Below are the code and all the weights of a small trained network. Each question names an input and a target symbol and asks about switching units off, where a switched-off unit gives its printed mean instead of its output.

import numpy as np


def w(rows, s, z=0):
    codes = np.array(rows[::2]) - 128.0
    scale = np.full(codes.shape[1], s)
    scale[-1] = z or s
    return codes * scale


def norm(h):
    return h / np.sqrt((h * h).mean(-1, keepdims=True) + 1e-5)


def f(y):
    return y / 2 * (1 + np.tanh(0.7978845608 * (y + 0.044715 * y**3)))


def softmax(a):
    e = np.exp(a - a.max(-1, keepdims=True))
    return e / e.sum(-1, keepdims=True)


def log_softmax(a):
    a = a - a.max(-1, keepdims=True)
    return a - np.log(np.exp(a).sum(-1, keepdims=True))


def net(x, mask):
    ids = ['ΠΩαδζτφ'.index(c) for c in x.split()]
    T = len(ids)
    res = E[ids] + P[:T]
    u = 0
    for l in range(3):
        q, k, v = (norm(res) @ M[l].T for M in (Q, K, V))
        z = softmax(np.where(np.tri(T) > 0, q @ k.T / 2**0.5, -1e9)) @ v
        res = res + np.where(mask[u], z, O[l][:, -1]) @ O[l][:, :-1]
        u += 1
        y = f(norm(res) @ A[l][:, :-1].T + A[l][:, -1])
        res = res + np.where(mask[u : u + 12], y, B[l][:, -1]) @ B[l][:, :-1]
        u += 12
    return log_softmax(norm(res)[-1] @ U[:, :-1].T + U[:, -1])


Q, K, V, O, A, B = {}, {}, {}, {}, {}, {}
E = w([
[132,72,153,126,205,101,63],'Π',
[136,194,84,73,157,60,87],'Ω',
[154,23,205,141,100,214,123],'α',
[143,202,97,68,73,216,189],'δ',
[211,130,147,121,121,158,31],'ζ',
[64,147,71,136,167,191,116],'τ',
[66,107,210,80,202,3,194],'φ',
],0.0051)
P = w([
[97,227,126,3,62,65,150],'0',
[148,208,198,185,224,134,113],'1',
[120,63,83,71,192,188,76],'2',
[168,46,15,189,116,56,164],'3',
[122,155,118,253,183,156,106],'4',
[114,45,92,48,196,208,69],'5',
],0.005)
Q[0] = w([
[124,98,155,2,81,112,142],'L0H0',
[64,128,133,82,144,175,66],'L0H0',
],0.01)
K[0] = w([
[153,180,255,87,128,49,194],'L0H0',
[46,218,148,91,38,156,133],'L0H0',
],0.0071)
V[0] = w([
[254,136,175,87,111,124,108],'L0H0',
[179,154,123,175,146,76,47],'L0H0',
],0.0054)
O[0] = w([
[79,50,70,106,28,138,63,255],'L0H0',
[2,194,135,160,77,124,96,63],'L0H0',
],0.0049,0.00056)
A[0] = w([
[120,92,143,123,157,37,58,122],'L0N0',
[97,108,171,114,101,220,175,98],'L0N1',
[102,81,172,182,170,172,74,74],'L0N2',
[128,105,240,175,117,196,194,25],'L0N3',
[253,131,116,141,87,117,131,42],'L0N4',
[75,61,253,121,126,145,117,79],'L0N5',
[121,177,219,202,182,125,184,10],'L0N6',
[121,138,220,113,61,104,181,107],'L0N7',
[71,115,74,147,200,190,91,4],'L0N8',
[155,115,110,223,110,108,85,86],'L0N9',
[118,96,94,189,168,108,163,52],'L0N10',
[144,137,161,162,102,243,58,132],'L0N11',
],0.0055,0.004)
B[0] = w([
[84,117,80,139,116,210,136,219],'L0N0',
[134,137,97,124,164,74,82,140],'L0N1',
[156,204,105,83,84,78,124,187],'L0N2',
[164,118,99,157,175,176,69,109],'L0N3',
[49,127,162,167,112,71,156,89],'L0N4',
[95,181,83,162,129,134,92,137],'L0N5',
[146,101,208,196,85,254,101,150],'L0N6',
[185,144,191,119,132,107,69,101],'L0N7',
[213,96,162,78,74,97,113,158],'L0N8',
[141,149,58,133,110,145,101,140],'L0N9',
[137,116,110,156,157,163,100,114],'L0N10',
[85,178,87,78,158,63,169,251],'L0N11',
],0.0054,0.0022)
Q[1] = w([
[111,45,147,2,141,134,128],'L1H0',
[118,187,172,55,185,144,110],'L1H0',
],0.0086)
K[1] = w([
[254,197,194,95,68,84,64],'L1H0',
[88,127,250,56,122,90,244],'L1H0',
],0.0067)
V[1] = w([
[124,3,166,89,105,84,117],'L1H0',
[60,69,142,69,255,53,152],'L1H0',
],0.0044)
O[1] = w([
[63,53,163,106,142,222,135,75],'L1H0',
[29,179,99,254,143,177,113,250],'L1H0',
],0.0048,0.002)
A[1] = w([
[208,145,162,121,14,93,203,51],'L1N0',
[59,93,187,161,73,186,94,92],'L1N1',
[139,105,248,204,94,100,161,10],'L1N2',
[93,95,151,158,165,195,130,85],'L1N3',
[183,90,224,146,156,102,186,41],'L1N4',
[116,173,145,119,210,138,146,116],'L1N5',
[110,105,254,218,83,123,144,1],'L1N6',
[199,143,212,198,129,195,138,58],'L1N7',
[104,153,187,219,134,124,138,118],'L1N8',
[97,94,111,123,195,117,100,136],'L1N9',
[221,117,120,124,175,137,140,127],'L1N10',
[196,87,94,90,81,89,135,118],'L1N11',
],0.0078,0.007)
B[1] = w([
[73,211,85,162,57,253,159,123],'L1N0',
[233,141,76,153,123,222,117,135],'L1N1',
[91,177,4,152,64,191,145,117],'L1N2',
[195,138,44,53,43,100,112,150],'L1N3',
[81,157,40,97,68,145,123,103],'L1N4',
[186,108,118,167,79,159,108,239],'L1N5',
[82,225,23,186,123,224,143,124],'L1N6',
[7,130,167,25,194,66,135,156],'L1N7',
[22,112,206,92,106,157,124,196],'L1N8',
[137,194,112,163,113,163,139,251],'L1N9',
[124,160,170,184,155,107,165,184],'L1N10',
[9,112,139,199,153,142,132,199],'L1N11',
],0.0056,0.0028)
Q[2] = w([
[155,134,182,161,81,139,149],'L2H0',
[142,112,119,2,173,153,72],'L2H0',
],0.0096)
K[2] = w([
[135,101,135,186,253,190,109],'L2H0',
[160,182,159,35,3,170,58],'L2H0',
],0.0052)
V[2] = w([
[73,165,49,128,163,250,169],'L2H0',
[126,143,92,105,44,43,253],'L2H0',
],0.0037)
O[2] = w([
[181,207,212,112,123,43,159,252],'L2H0',
[3,227,233,151,147,213,158,143],'L2H0',
],0.0036,0.0024)
A[2] = w([
[106,147,152,90,115,80,154,94],'L2N0',
[109,87,245,104,196,55,167,21],'L2N1',
[191,24,150,103,129,159,140,5],'L2N2',
[137,150,91,73,128,22,138,10],'L2N3',
[165,38,170,127,135,147,178,86],'L2N4',
[65,129,137,136,119,191,91,73],'L2N5',
[229,133,171,164,141,112,180,2],'L2N6',
[134,118,159,168,138,179,107,70],'L2N7',
[122,169,178,148,101,96,84,130],'L2N8',
[172,118,91,125,83,149,162,110],'L2N9',
[82,47,129,91,88,107,133,96],'L2N10',
[90,109,156,156,127,169,158,106],'L2N11',
],0.011,0.0051)
B[2] = w([
[155,141,86,152,143,117,76,165],'L2N0',
[67,135,255,175,187,84,71,254],'L2N1',
[75,73,134,101,163,158,233,136],'L2N2',
[79,148,58,85,139,11,156,164],'L2N3',
[101,71,85,149,183,127,183,135],'L2N4',
[129,175,128,147,83,142,186,220],'L2N5',
[253,200,138,161,145,97,207,182],'L2N6',
[112,160,104,94,110,83,151,133],'L2N7',
[141,46,119,106,151,127,147,213],'L2N8',
[119,100,105,143,188,120,78,160],'L2N9',
[180,100,179,172,63,73,108,152],'L2N10',
[105,178,61,165,138,140,120,172],'L2N11',
],0.0096,0.0035)
U = w([
[103,151,60,76,141,21,130,112],'Π',
[63,204,105,160,74,201,176,128],'Ω',
[114,27,128,118,149,162,209,254],'α',
[84,143,236,142,191,98,90,171],'δ',
[151,100,171,130,8,87,88,170],'ζ',
[254,169,151,147,165,94,180,88],'τ',
[172,117,68,142,164,194,18,15],'φ',
],0.0059,0.00084)

Each question gives the input, a string of symbols that net reads in full, and the target symbol t.
The units are the heads (2 rows each of Q, K, V and O) and the neurons (one row each of A and B). Each row of codes is followed by its name. A weight is (code - 128) times the scale printed after its matrix; where a second scale follows, it is the last column's (O, A, B and U).
mask holds one flag per unit, layer by layer, with each layer's heads first. A switched-off unit (its flag False) gives its mean, the last column of its rows in O or B, instead of its output. The means were averaged over made-up inputs and are rounded, as every weight is.
A unit's drop is (log p(t) with every unit on - log p(t) with that unit switched off) / (log p(t) with every unit on - log p(t) with every unit switched off).
The circuit of an input: a set's keep is (log p(t) with only the set's units on - log p(t) with every unit switched off) / (log p(t) with every unit on - log p(t) with every unit switched off). Starting from the 12 units with the biggest drops (on a tie, the unit counted first), units are removed one at a time, each time the one whose removal leaves the highest keep (on an exact tie, the one counted first), for as long as the keep stays at least 0.8.
circuit, biggest first: the units of the circuit, biggest drop first
most important unit: the unit with the biggest drop
top k neurons: the k neurons with the biggest drops, biggest first
k most important neurons of layer l: the k neurons of layer l with the biggest drops, biggest first
drop of u: that unit's drop, to one decimal
input φ τ Ω ζ α, target Π: 2 most important neurons of layer 0 => [L0N11 L0N2]
input Ω τ τ Π δ, target δ: most important neuron of layer 1 => [L1N7]
input ζ ζ α, target ζ: circuit, biggest first => [L0H0 L2N10]
input Π α α Ω α, target φ: top 4 neurons => [L0N3 L0N5 L2N1 L2N6]
input α τ τ ζ δ Π, target α: circuit, biggest first => [L2N2 L0H0]
input α φ τ, target α: circuit, biggest first => [L2N2 L0H0 L0N8]
input ζ Ω ζ φ ζ, target Ω: circuit, biggest first => [L1H0 L2N5 L2N1]
input Π Π Π, target Π: top 3 neurons => [L0N2 L0N8 L2N3]
input α α Ω ζ, target ζ: top 2 neurons => [L2N10 L1N11]
input ζ τ φ, target ζ: 3 most important neurons of layer 0 => [L0N0 L0N5 L0N11]
input τ α δ α Π, target τ: top 2 neurons => [L1N10 L2N6]
input Π φ δ δ α ζ, target Π: top 2 neurons => [L0N11 L2N3]
input ζ Π τ, target ζ: top 2 neurons => [L2N10 L0N8]
input τ ζ δ, target τ: most important unit => L0H0
input Π Π τ, target Π: top 2 neurons => [L2N3 L0N8]
input τ Ω φ, target τ: top 2 neurons => [L1N5 L0N11]
input Ω φ ζ Π Π α, target Ω: top 2 neurons => [L0N11 L2N5]
input α Π φ, target α: top 2 neurons => [L0N0 L2N2]
input φ Ω δ δ δ φ, target φ: 3 most important neurons of layer 1 => [L1N3 L1N11 L1N9]
input φ ζ φ Π Π, target Ω: most important unit => L1H0
input α δ Π δ ζ τ, target α: 2 most important neurons of layer 0 => [L0N8 L0N7]
input Ω φ Ω, target Ω: drop of L2N9 => 0.0
input ζ Ω Ω, target ζ: drop of L1H0 => 0.2
